How the nodes are linked:
* | ge bo ne vi
gagu | defi gori kemi pero
sora | megi boti mepe lomu
namo | busu lomu zozu goze
sado | dofu dado zema lipi
dado | loka kufu fiki lapi
mevo | ripu megi geno busu
zema | vuge fiki dado mune
bodo | poga vufi mege zude
nako | bugo vuba tize kula
zuva | tene kude muse bebo
zepo | neve mune lipi mumi
mepe | puti lofi boti mevo
rota | kula bufu zufo mege
nebi | pefe tetu defi vuba
biti | veto guba bapi deno
bebo | kemi tepo riso mipu
bufu | zuro tize nako buvu
reze | runo tali vame gaso
gogi | dado vora tapu rutu
midi | gaze busu bibo vora
poga | gofu neku kivu bapi
neve | sade rafo nada muse
vusa | gove nada neve zuva
biva | midi namo ripu melo
guzi | podu gelo gaso gafu
zage | vuba kuzo pero bufu
kofe | gina vame reze guzi
zozu | luri mevo lomu midi
bone | reze mene dobu bive
dizu | tepo muse zuva loma
riso | gori tene tepo duta
mima | kiti gaze nubu dado
mumi | muse vusa tibo vuve
lida | bone veto toli vame
neku | nunu bodo rega rizu
seva | mepe gafu luva galo
busu | tepe biva luri nubu
tepe | mima midi goze gogi
veto | mene dira zilu sako
muse | zedi gove kude riso
galo | mevo sora muno namo
loma | gagu riso bebo tetu
kemi | tetu nozu gori kuzo
duso | nako zage pefe rota
zedi | bebo dizu vuve gori
nozu | duta bebo loma defi
rizu | sage zude gofu veto
mege | kivu buvu vufi nunu
fiki | rutu kiti kufu dofu
vuve | riso zuva dizu nozu
kufu | sado gogi kiti vuge
vuba | zufo duso kito zuro
nubu | gogi melo gaze fiki
melo | vora goze tepe kiti
luri | goze ripu biva gaze
moga | pibo guzi vito seva
dobu | vame deno mene sega
dada | seva fuli podu boti
kula | bodo zuro guva kivu
gina | vito bive runo podu
loka | mune sado rutu fibe
buvu | rega guva kula poga
lipi | nada lapi mune tibo
bibo | melo luri busu mima
ripu | bibo zozu namo tepe
nuna | sora luva seva puti
zude | bapi bebi nunu dira
vito | dada gaso guzi luva
mene | tali lida deno kofe
muno | geno mepe sora zozu
gori | mipu loma nozu nebi
lapi | fibe vuge dofu neve
gafu | lofi dada pibo sora
kito | bufu pefe duso bugo
zilu | deno sage dira bone
boti | galo nuna lofi geno
gove | dizu mumi sade tene
tepo | nozu zedi tene gagu
nunu | guba poga bebi sage
pefe | tize pero zage zufo
bapi | zilu rizu guba lida
geno | namo puti megi luri
mipu | kuzo gagu duta pefe
bugo | buvu zufo rota bodo
kuzo | duso defi nebi tize
defi | zage mipu tetu kito
sega | gelo reze kofe vito
tapu | fiki mima vora sado
guba | dira gofu rizu toli
fibe | vusa lipi zepo sade
puti | lomu muno galo ripu
rega | bebi mege bodo gofu
vame | bive sako tali gelo
tibo | kude neve vusa dizu
pero | kito nebi kuzo nako
dofu | zepo loka vuge nada
sako | kofe dobu bone runo
gofu | biti nunu zude zilu
vufi | neku kula buvu bebi
mune | rafo dofu lapi vusa
gelo | moga runo gina dada
vuge | lipi rutu loka rafo
sade | zuva tibo mumi zedi
zuro | vufi rota bugo rega
lofi | muno seva nuna megi
kivu | zude rega neku guba
fuli | gafu vito moga nuna
zufo | guva nako bufu vufi
bive | gaso kofe sega moga
kude | vuve sade gove tepo
vora | kufu nubu mima zema
tali | sega bone sako gina
deno | sako toli lida reze
duta | nebi kemi gagu zage
bebi | rizu kivu poga biti
toli | dobu zilu veto tali
nada | mumi fibe rafo kude
gaze | tapu tepe melo kufu
pibo | nuna podu dada mepe
runo | guzi sega bive fuli
megi | zozu galo puti biva
gaso | fuli gina gelo pibo
tize | rota kito vuba guva
dira | lida biti sage dobu
kiti | zema tapu gogi loka
tetu | pero duta mipu duso
sage | toli bapi biti mene
lomu | biva geno mevo bibo
goze | nubu bibo midi tapu
rutu | lapi zema sado zepo
podu | luva moga fuli lofi
tene | loma vuve zedi kemi
guva | mege bugo zuro neku
rafo | tibo zepo fibe gove
luva | boti pibo gafu muno

In the rows, 524 stands for zero.

The rows follow the links: the fewer symbols apart two nodes are, the more alike their rows tend to be.

Each row is also shifted at random along 3 hidden directions that mean nothing.

The rows of 90 nodes, shuffled:
Each row stands for one node.
id 1:  549   537   511   557   570   539   467   555   520   615   432   501   580   532   490   553   539   454   562   524   533   518   508   600   523   465   503   515   472   563   499   587   517   582   502   484   481   557   544   504   518
id 2:  341   496   528   483   492   510   616   458   563   422   637   533   452   518   525   536   511   621   472   506   514   495   576   385   565   635   540   515   610   493   553   427   549   446   575   565   601   455   519   570   577
id 3:  407   552   588   543   430   506   571   550   477   449   611   582   482   476   612   503   496   563   492   495   524   561   511   441   533   593   585   562   540   493   556   492   573   497   511   561   522   540   508   570   525
id 4:  536   507   477   500   618   519   468   508   547   590   439   523   565   558   563   501   490   477   562   520   544   537   536   607   478   464   582   499   510   559   519   569   471   553   499   476   514   511   558   474   473
id 5:  621   554   551   600   539   536   499   564   509   611   450   527   573   507   526   602   522   456   555   456   535   511   535   513   576   548   571   522   477   589   512   564   580   585   503   476   484   551   566   571   567
id 6:  555   561   600   574   441   514   562   564   476   483   578   583   504   469   608   546   498   537   505   464   529   547   521   427   563   613   604   560   525   521   551   503   598   521   508   539   510   542   526   597   548
id 7:  387   521   496   530   581   535   473   532   531   596   443   501   569   545   500   527   532   470   557   533   533   519   518   607   504   461   513   509   489   550   502   573   496   564   508   485   497   540   541   487   503
id 8:  523   563   539   591   488   562   486   590   490   586   478   461   558   519   375   573   614   470   538   573   506   498   466   594   554   449   350   541   455   527   471   571   549   584   526   528   468   603   490   523   562
id 9:  742   547   567   513   451   494   525   564   461   454   582   589   499   488   655   432   482   541   511   539   532   605   475   545   457   510   597   569   520   476   559   530   506   504   478   554   496   557   498   506   437
id 10:  548   519   546   491   473   502   569   510   513   435   613   564   473   509   600   481   494   583   491   523   524   555   528   464   506   572   576   541   566   482   559   480   524   475   525   560   551   504   508   532   502
id 11:  310   503   513   547   619   515   546   472   586   594   464   556   555   524   609   616   447   499   548   384   548   490   629   409   602   655   723   479   554   625   552   506   578   538   522   446   558   447   624   599   589
id 12:  500   574   573   589   460   540   500   600   462   551   506   522   547   493   492   544   561   480   533   533   521   541   472   557   539   488   462   558   465   523   501   569   557   570   500   533   460   599   501   539   529
id 13:  376   553   586   559   422   525   571   557   482   465   602   542   487   483   524   541   542   558   492   516   513   532   503   449   562   579   496   560   527   492   535   492   584   506   534   566   516   554   495   576   560
id 14:  542   507   470   496   611   525   453   524   540   592   436   502   567   563   525   483   514   470   561   557   533   534   513   651   460   424   524   502   492   547   512   585   453   559   497   485   504   529   536   450   459
id 15:  577   519   489   522   606   521   454   534   531   606   420   532   581   544   583   503   486   458   570   513   543   549   523   619   475   460   599   506   487   568   522   590   482   569   480   469   490   531   565   478   467
id 16:  622   567   576   570   422   541   525   596   462   498   564   514   517   493   457   525   583   519   507   569   506   534   457   545   536   488   399   567   483   481   501   538   555   539   519   570   484   600   462   533   533
id 17:  383   500   493   542   614   533   527   479   585   599   458   503   559   544   496   611   510   499   549   449   530   468   597   472   588   585   581   477   533   597   516   517   560   546   546   467   545   473   586   567   594
id 18:  454   554   549   598   503   560   520   561   516   585   490   488   555   512   420   619   580   483   535   501   514   481   523   504   601   540   445   524   483   555   490   540   589   571   536   512   496   560   526   573   603
id 19:  632   490   496   468   528   519   566   470   560   467   581   499   481   545   479   499   539   584   497   566   511   501   540   500   518   533   464   506   577   484   525   471   494   473   565   554   578   484   499   509   534
id 20:  565   580   597   591   485   504   486   613   445   562   485   612   565   470   697   509   458   459   551   453   550   602   493   537   508   537   687   567   467   563   554   586   564   582   440   492   446   586   559   552   468
id 21:  506   559   559   588   529   527   487   578   491   594   461   552   570   499   580   559   503   457   556   468   539   545   516   540   539   529   599   538   472   574   522   576   563   581   480   482   472   563   558   551   524
id 22:  447   503   494   561   610   551   544   470   602   609   459   476   558   544   427   664   540   503   541   447   525   429   612   437   636   613   532   468   539   607   501   504   587   543   571   466   559   465   587   591   652
id 23:  228   550   565   585   505   528   525   560   502   563   502   554   545   492   563   578   509   492   534   458   532   526   533   478   569   575   590   536   498   561   531   538   581   559   503   502   493   542   552   577   557
id 24:  544   546   567   512   434   501   536   565   460   440   603   579   487   491   626   440   500   554   501   550   528   592   475   527   472   514   560   568   526   465   556   518   515   500   492   570   504   559   488   514   456
id 25:  552   527   510   549   592   523   469   540   525   612   427   534   580   532   568   541   493   454   567   483   541   534   536   576   515   497   604   510   485   581   517   582   516   576   487   465   490   536   571   512   507
id 26:  455   499   475   537   602   557   506   488   582   607   450   441   558   566   361   611   583   497   542   530   511   438   560   539   582   505   410   479   516   568   477   528   531   550   569   492   543   503   540   523   604
id 27:  686   552   573   564   434   541   562   556   493   481   588   506   496   497   448   562   580   548   497   539   501   506   500   466   577   556   425   549   522   493   510   498   580   518   550   569   518   557   484   569   583
id 28:  505   541   564   503   441   500   546   551   474   437   608   565   478   496   598   449   506   567   495   554   521   578   479   516   480   521   538   568   535   465   550   507   514   486   504   572   518   549   483   514   470
id 29:  534   542   543   602   547   552   531   537   543   608   465   500   565   512   453   653   547   479   543   451   524   463   565   458   628   591   521   509   499   594   500   532   606   572   538   479   513   528   565   601   632
id 30:  616   526   553   525   460   524   597   502   530   452   613   527   471   505   498   555   541   590   485   510   510   499   544   413   576   613   499   533   570   497   536   458   572   478   565   566   562   501   507   581   587
id 31:  467   568   591   589   446   527   532   588   470   530   537   552   530   476   544   553   531   504   521   496   523   541   497   492   557   553   533   559   490   529   525   537   586   554   501   538   481   578   514   570   544
id 32:  507   570   604   572   436   500   543   587   452   490   571   611   513   461   673   508   471   520   515   463   538   589   499   465   527   585   656   570   511   521   564   529   581   530   475   534   487   559   529   574   500
id 33:  245   495   488   508   617   515   520   475   580   571   471   542   547   545   584   549   467   513   545   455   543   508   586   492   538   572   649   487   549   580   539   521   519   524   526   469   552   466   588   536   537
id 34:  574   495   516   485   508   516   587   470   558   445   607   523   471   525   512   522   524   597   489   525   514   502   559   435   545   593   518   515   588   494   542   453   531   460   566   555   585   470   514   545   557
id 35:  272   556   552   585   468   562   522   570   500   552   517   466   536   512   364   591   618   502   519   560   502   484   488   539   581   493   346   538   478   514   479   538   572   557   548   545   494   585   481   546   593
id 36:  615   574   583   584   440   534   512   601   453   529   533   541   533   481   528   531   547   492   523   527   520   557   469   535   533   509   495   568   474   511   519   555   569   558   496   541   466   596   498   549   522
id 37:  552   571   587   598   458   533   525   585   473   546   522   546   539   479   531   572   538   493   526   486   523   534   500   489   571   554   530   553   487   539   519   542   595   560   502   525   481   576   525   579   558
id 38:  646   571   585   571   427   530   533   590   460   496   564   539   515   483   521   526   554   523   510   536   516   550   477   513   537   525   485   563   492   498   522   533   564   541   507   559   485   584   490   548   528
id 39:  528   518   500   574   588   560   524   501   578   622   448   460   565   544   385   659   573   488   544   478   514   435   578   483   624   564   459   480   511   596   484   525   583   567   565   479   534   503   563   575   643
id 40:  468   557   575   526   415   512   530   582   451   449   598   558   491   485   567   452   535   549   500   571   517   583   458   548   480   493   491   576   510   457   538   526   520   508   499   580   492   580   464   512   467
id 41:  644   577   600   586   446   518   518   600   452   526   535   575   535   470   606   526   506   494   528   486   534   573   487   509   530   543   584   568   482   528   539   548   578   556   477   529   467   586   523   565   508
id 42:  222   510   501   539   584   534   512   506   561   583   468   499   551   538   485   578   526   499   544   493   526   486   561   520   559   538   534   495   517   570   510   532   535   544   535   486   533   503   556   539   566
id 43:  659   572   600   582   442   517   536   587   461   510   551   576   525   469   606   534   501   511   519   478   531   563   500   474   546   571   592   567   499   525   543   534   587   545   490   534   483   570   524   577   523
id 44:  315   536   517   527   573   511   457   562   500   589   440   557   570   527   623   477   474   455   565   515   548   575   502   620   461   458   619   528   480   555   531   593   484   568   461   482   474   552   552   479   439
id 45:  585   570   578   549   415   527   519   597   445   479   575   535   504   491   519   473   562   526   506   583   515   570   441   569   491   469   438   580   483   467   517   546   529   531   502   575   477   599   460   509   484
id 46:  756   544   546   554   428   561   560   545   505   480   589   453   490   515   330   569   638   558   487   596   487   472   486   503   578   509   288   545   514   469   484   492   561   513   582   588   527   565   447   547   599
id 47:  399   554   576   595   536   511   527   553   509   584   478   597   562   480   662   588   447   474   547   387   549   546   570   439   580   632   733   527   506   602   556   544   605   568   480   468   494   520   604   606   553
id 48:  633   501   468   527   621   540   487   498   570   612   432   474   567   563   446   574   545   479   554   518   525   479   556   567   543   492   490   482   508   575   495   551   508   557   539   477   527   504   556   509   554
id 49:  301   570   589   567   423   522   537   589   458   483   573   550   510   479   551   518   533   526   506   525   518   558   477   498   532   536   510   569   502   496   530   529   565   532   504   557   485   579   493   556   523
id 50:  455   541   524   563   549   539   471   563   509   601   447   501   573   530   486   551   547   459   557   526   530   520   503   594   525   466   490   521   472   557   494   581   528   581   502   494   479   567   532   510   522
id 51:  634   573   586   590   440   536   518   596   464   536   527   531   536   485   496   555   559   497   523   521   518   534   479   524   553   520   470   562   475   521   511   548   577   560   506   540   473   595   500   558   544
id 52:  227   506   526   475   461   515   593   482   533   405   649   520   449   521   502   488   538   619   471   566   505   514   527   456   525   562   465   533   586   454   542   447   517   446   567   591   583   490   477   530   537
id 53:  323   529   502   563   529   571   499   543   536   590   471   423   555   548   293   604   639   487   534   585   497   451   499   582   576   453   295   507   479   533   454   549   539   567   564   528   505   564   489   519   601
id 54:  470   548   518   549   545   536   437   585   486   602   434   512   579   533   517   493   539   446   567   564   534   553   467   669   465   404   491   537   448   537   497   612   484   585   475   498   456   589   517   464   459
id 55:  638   514   536   480   493   498   551   507   513   446   591   570   484   509   626   457   479   575   499   522   529   567   523   489   484   554   601   536   563   487   559   490   505   478   516   551   544   499   516   518   476
id 56:  539   536   558   529   434   533   571   534   503   448   615   505   477   505   451   528   574   578   485   561   502   509   499   474   553   548   413   549   541   469   521   482   552   493   555   582   536   545   467   548   561
id 57:  483   562   586   546   423   508   548   577   458   461   592   576   494   476   605   486   507   546   501   519   527   574   480   492   512   550   558   572   519   486   549   518   554   514   495   565   497   566   495   549   498
id 58:  741   543   559   534   447   524   557   543   495   464   590   539   490   500   522   510   541   557   495   544   514   537   498   493   531   542   489   552   532   484   531   499   545   501   533   567   521   547   491   538   527
id 59:  534   517   538   494   466   514   567   514   512   437   614   534   473   511   536   482   527   585   488   558   516   542   510   485   506   543   500   541   559   466   543   481   518   474   541   573   548   516   489   526   512
id 60:  446   551   529   563   539   532   464   574   494   598   447   522   575   523   527   528   529   452   556   525   531   542   493   605   505   462   523   532   464   552   504   590   520   582   481   493   466   575   537   505   496
id 61:  799   504   489   547   636   532   497   492   575   634   418   511   581   548   527   600   492   469   567   447   539   483   591   515   565   557   614   477   518   615   516   548   538   565   522   446   533   485   600   544   568
id 62:  649   580   583   582   438   528   488   625   435   535   516   544   543   486   541   499   549   473   532   550   524   577   440   595   498   461   484   576   452   501   515   583   541   573   474   541   445   622   490   515   482
id 63:  343   557   587   599   456   541   574   551   502   523   561   537   517   483   502   617   542   528   508   460   516   497   543   406   622   626   525   543   520   546   525   494   628   535   540   531   517   539   532   619   618
id 64:  523   529   546   504   445   524   564   530   503   434   617   514   471   513   482   490   560   582   489   581   507   532   490   504   515   516   430   549   544   456   527   484   520   483   547   585   539   535   466   520   524
id 65:  416   535   525   549   573   519   476   548   515   602   440   548   575   524   595   527   485   459   562   482   544   553   530   572   507   503   619   521   488   574   527   575   521   572   479   473   485   538   567   514   493
id 66:  338   535   574   527   434   509   598   521   506   431   633   554   467   486   550   529   521   591   481   507   512   526   532   411   561   616   533   549   565   484   548   461   574   475   544   575   552   516   502   582   562
id 67:  529   560   589   620   484   542   579   544   518   558   526   541   538   477   516   661   524   512   518   409   522   483   573   367   656   670   583   531   522   584   526   496   658   550   539   504   520   525   565   652   649
id 68:  507   568   586   594   475   525   512   591   468   557   506   569   551   480   592   554   505   480   536   465   535   554   506   501   553   558   600   556   482   554   532   558   584   573   483   507   470   574   541   571   531
id 69:  418   578   582   555   407   528   493   621   426   491   560   534   513   490   521   458   565   505   516   600   513   588   422   609   472   434   428   588   462   464   510   567   516   546   483   577   453   626   454   491   461
id 70:  341   531   516   565   553   548   504   533   538   596   464   482   562   534   436   594   563   485   543   515   520   481   531   538   571   511   466   510   493   561   492   548   552   565   534   498   505   536   539   542   575
id 71:  843   552   575   558   447   526   552   559   487   489   573   539   504   489   526   539   538   540   504   514   517   534   503   474   554   562   506   554   517   507   530   510   569   523   527   551   511   552   505   566   549
id 72:  651   507   522   487   499   510   568   486   540   456   595   540   478   525   545   500   510   586   494   530   516   524   540   468   520   565   536   526   571   494   547   475   516   471   545   556   567   488   511   528   525
id 73:  584   512   537   483   491   500   565   504   518   439   604   572   476   509   625   468   480   578   501   516   527   561   532   470   496   571   608   538   569   489   563   481   514   473   521   550   550   499   516   533   492
id 74:  681   560   585   599   443   546   566   562   500   522   560   511   519   485   446   615   575   527   506   489   510   490   521   432   618   594   458   544   509   530   512   502   619   539   548   544   511   554   511   604   620
id 75:  553   547   536   585   544   539   489   561   512   612   452   514   574   516   497   588   536   459   553   486   530   507   526   540   563   519   528   519   477   576   505   570   561   582   504   483   485   559   553   549   556
id 76:  476   501   491   532   619   527   516   481   583   601   446   515   561   548   529   588   492   490   557   455   536   484   595   494   565   569   612   481   533   599   525   531   542   546   532   462   544   476   591   548   567
id 77:  559   556   566   615   491   551   536   562   514   581   497   501   551   496   441   641   569   489   530   472   516   478   535   461   624   580   480   530   491   568   499   530   617   569   540   506   497   552   538   601   624
id 78:  455   569   582   594   481   524   509   588   474   559   499   565   553   483   588   553   509   476   540   467   536   554   507   505   548   551   595   550   478   554   531   561   583   570   483   507   469   572   541   566   528
id 79:  587   570   562   598   455   560   506   596   475   561   506   473   544   504   379   580   619   486   527   568   504   498   465   561   569   474   349   553   459   512   473   556   567   574   533   544   471   606   479   542   573
id 80:  299   540   546   609   495   571   575   521   550   568   522   451   530   512   316   696   617   523   512   485   496   413   567   407   681   610   377   509   517   563   477   486   638   546   593   526   542   527   524   626   702
id 81:  615   551   574   571   430   543   572   548   502   485   593   510   492   492   441   578   581   551   491   524   504   493   510   443   591   579   429   550   524   499   515   487   596   516   555   565   522   552   490   584   600
id 82:  451   527   549   493   455   501   559   527   494   425   619   566   471   503   599   455   498   583   490   543   522   564   503   486   486   544   553   553   557   467   557   488   513   477   517   572   539   521   491   520   484
id 83:  291   559   569   591   487   529   526   571   490   553   508   547   544   490   550   572   520   491   531   472   528   529   516   486   571   562   565   541   493   553   521   542   584   560   501   509   488   556   539   573   552
id 84:  479   528   524   579   580   538   517   520   553   610   451   516   570   524   507   622   519   475   550   442   531   484   574   481   594   579   581   499   506   602   513   539   577   569   525   466   520   508   577   576   596
id 85:  654   495   478   506   632   522   485   488   569   597   434   520   567   559   558   535   486   483   560   491   542   517   564   563   513   506   604   485   523   579   523   553   493   550   508   465   527   489   579   497   508
id 86:  567   574   573   574   515   507   448   618   444   593   448   599   582   487   698   474   460   432   570   481   556   621   472   614   465   475   677   564   448   559   544   622   522   597   425   480   430   595   550   507   427
id 87:  493   548   550   588   545   526   506   555   514   600   456   551   569   503   579   590   493   466   555   435   542   526   547   493   571   571   635   521   491   593   526   557   580   575   495   473   491   536   579   574   552
id 88:  486   543   576   535   434   513   578   536   493   448   616   563   480   486   567   520   512   571   487   506   518   542   517   438   544   592   549   555   551   492   549   482   565   491   526   566   533   529   503   569   540
id 89:  528   544   540   586   551   537   500   553   518   609   450   526   574   516   526   589   517   460   555   464   534   509   539   519   566   540   571   514   484   586   509   565   571   578   504   478   490   543   564   560   560
id 90:  324   565   593   587   456   526   542   576   477   524   543   568   528   474   578   560   511   509   521   466   531   543   517   460   567   587   582   558   502   538   539   529   596   548   501   525   494   559   534   588   555

Some nodes, each with its row:
tali id 33
fiki id 49
ripu id 83
bebo id 10
nozu id 52
rutu id 32
runo id 17
gori id 73
dizu id 30
nubu id 37
dada id 1
vito id 25
goze id 12
nada id 40
sade id 56
moga id 44
duta id 72
tapu id 62
kude id 58
loka id 16
vuge id 38
lapi id 13
vora id 31
busu id 78
tibo id 88
zuva id 9
vame id 48
namo id 80
riso id 59

Row, symbols taken left to right, then the row they reach:
id 26 ne: id 15
id 41 ne ne ge: id 69
id 70 ge vi bo: id 21
id 66 bo ne: id 71
id 81 ge ne bo: id 57
id 75 ge ne bo: id 87
id 77 bo ge: id 20
id 79 vi ne vi: id 43
id 18 ge: id 35
id 82 ge ne vi: id 34
id 51 ge vi ne: id 6
id 3 bo bo: id 45
id 42 ne vi ge: id 53
id 36 vi bo ne: id 74
id 5 vi ne bo: id 23
id 86 vi vi: id 90
id 24 bo bo: id 46
id 27 vi vi ne: id 64

